In the rows, 128 means zero.
Each row is followed by its group and then its class within the group.
[128 138 130 123 121 129  98 132 114 130 138 134 117 127 134 109 153 143
 113 121 164 137 107 129 118 126 139 143 147 120 113 136 113 115 109 116
 147 117 135 117 131 133 129 118 131 127 147 132 107 135 113 127 114 126
 119 140 124 121 130 122 131 130 137 153 117 105 118 108  97 140 153 148
 119 152 122 153 109 114]  CF/[40]
[145 152 121 114  87  72 111 116 118 136 111 111 138 124 148 135 121 139
 126 130 154 133 104 143 137 127 104 155 131 128 137 124 128 164 128 119
 138 123 106 113 133 134 139 117 138 123 124 115  97 128 146 123 141 129
 134  90  38 123 123 110 132 127 131 121 101 121 115 114 115 109 122 134
 116 149  65 146 112 143]  LG/[35]
[144 176 117 156 113 120 117 128 109 129 136 101 133 124 174 153 152 114
 118 144 137 132  96 113 122 126 110 107 135 130 160 106 112 197 124 118
 189 126 119  84 131 144 151 106 129 114 120 123 147 134 153 119 149 115
 128  76  10 120 123 134 127 117 101 139  79 127 108 151 118  90 116 139
 139 159  65  87 138 134]  CF/[48]
[149 155 153  77 112  78 154 117 114 126 132 141 133 125 106 116 159 143
 139 110 142 139 164 150 117 113 132 138 132 127 149 113 120  95 164 125
 182 126 124 145 137 134 122 126 172 134 135 106  83 158 128 139 170 174
 106 120 136 106 120  70 123 123 165 147 191 116 133  86 128 142 124 131
 110 127 138 119 164 152]  QQ/[47]
[139 136 129 127  93  90 100 137 121 139 103 108 136 134 166 138 117 143
 115 129 150 147  95 149 128 142 105 173 129 114 105 132 122 140 119 123
 134 119 116 111 126 129 149 122 119 121 136 133  98 111 130 122 130 109
 135 123  11 121 124 125 138 130 146 113 101 118  94 128 102 132 131 157
 117 148  39 128  98 124]  LG/[35]
[136 136 124 151 102  93 112 134 105 149 119  96 140 120 173 134 134 133
 105 139 147 153 114 146 119 127 100 170 122 126 129 111 109 162 123 119
 164 115 129 111 125 150 152 110  94 124 125 135 117 107 153 103 154 112
 146 113   4 109 116 108 136 132 148 101 107 108 122 146  96 115 106 137
 121 133  75 123 122 150]  LG/[35]
[153 180 159 160 106 127 174 137 174 139 154 116 131 127 128 169 127 102
 114 149 111 129 140  71 130 129 132  79 110 126 144 119  94 217 121 118
 221 133 114  90 146 134 131 116 131 141 108 132 142 137 166 123 154 106
 124 103  67 128 121 118 124  79  81 120 111 147 110 151 179 111  99 135
 132 139  66   4 151  82]  QG/[28]
[173 110 167  83 166  49 123 116 123 120 158  97 140 120 125 113 199 139
 132 112 153 145 165 174  95 113 127 157 186 127 153 127 152 110 161 131
 218 128 120 160 130 141 148 113 128 132 128 135  87 131 106 134 177 163
 132 101 138 122 110  88 137 142 187 149 173  92 182  83 126 124 124 132
 129 116 191 105 128 172]  QQ/[32]
[131 116 162 139 139 104  73 146 121 124 141 107 120 133 130 110 171 160
  99 121 162 145  90 147 113 138 126 166 150 124 107 129 128 100 108 113
 148 112 137 121 126 132 142 121  95 135 151 147  87 124 104 120 108 100
 126 156  83 137 120 103 134 142 144 145 105 121 122 113  86 163 142 163
 121 151 120 166 112 102]  CF/[40]
[124 182 126 129  84  59 119 117 110 129 150 114 119 118 145 145 164 124
 109 128 159 149  84 110 123 124  86 123 130 126 144 107 102 180  99 116
 192 122 107 105 127 132 134 109 115 117 148 122 108 123 143 118 120 103
 125  82   4 108 114 106 129 120  67 129  75 143  88 109 121  83 125 160
 114 185  40 147 106  97]  CF/[48]
[129 176 132 137 109 115 149 123 124 127 200 124 120 118 140 113 158 113
  92 127 124 135 135 100 128 127 135 114  99 126 147 133 106 182  90 116
 122 123 124 115 126 136 140 121 134 144 133 123 130 145 152 127 164 110
 129 140  96 113 121  96 114  99  54 130 101 152  96 108 163 106 112 131
 119 163  79 147 103 109]  QG/[34]
[100 157 106 141  87 105  77 116 100 140 132 133 122 130 129 134 115 139
 106 128 135 144  98 131 122 135 112 139 114 130  92 135 105 139 105 121
 109 125 131 112 114 125 134 120  85 113 157 113 104 110 123 118  99  95
 130 137  11 113 125 134 136 131 112 100  98 131  90 118 103 107 135 152
 108 153  48 213  89 129]  LG/[35]
[156 139 173 122 119 103 116 128 166 117 188 110 118 132 157 133 204 126
 106 130 153 142  97 107 101 123  92 124 162 130 146 128 126 175 117 123
 196 124  95  93 128 131 142 112 105 114 122 136 109 136 140 129 139  91
 128  65  86 129 114 120 123 118  92 146  72 135 119 137  94  92 136 170
 129 155  87  69 115 115]  CF/[31]
[163 188 163 191  99 125 158 143 143 149 144  92 133 122 161 167 108  99
 100 153 113 138 148  81 142 131 127  90 112 122 139  78  70 232 102 124
 215 126 125  88 122 142 137 105 138 136 131 147 131 122 169 120 145  79
 117 107  41 123 115 123 127  90 101 126 105 123 114 138 189 115 100 147
 118 153  72  19 174  77]  QG/[28]
[141 189 140 160  77  82 185 129 162 143 174 101 136 116 128 159 131 111
 104 143  81 141 174  89 134 124 109  96  92 120 143 119 109 212 103 121
 157 128 119 118 137 142 138 108 138 155 134 130 113 132 170 130 176 111
 134 115  36 117 108  83 122  90  76 101 132 137 113 118 201 100  76 124
 110 121  95  77 147 117]  QG/[34]
[120 100 119 109 153 103 151 116 104 129 106 116 143 111 120 128 122 122
 144 124 119 124 167 151 129 124 114 125 129 135 151 123 162 112 146 125
 123 136 129 165 126 130 127 148 146 129 119 124 134 132 136 131 151 156
 142 105 163 136 130 124 130 152 138 124 160 124 158 120 166 129 117  94
 122 100 173 144 170 154]  QQ/[30]
[126 181 154 167 111 126 141 136 146 125 158 117 122 134 104 143 121 114
 104 141 114 142 153  89 123 134 139  92 108 113 119 134 104 156  88 132
 148 137 139 127 124 124 132 120 140 149 153 127 109 127 130 129 115  94
 117 158 104 130 123 112 119 101  74 123 116 148 108  99 185 131 106 144
 106 163 132 130 121  83]  QG/[28]
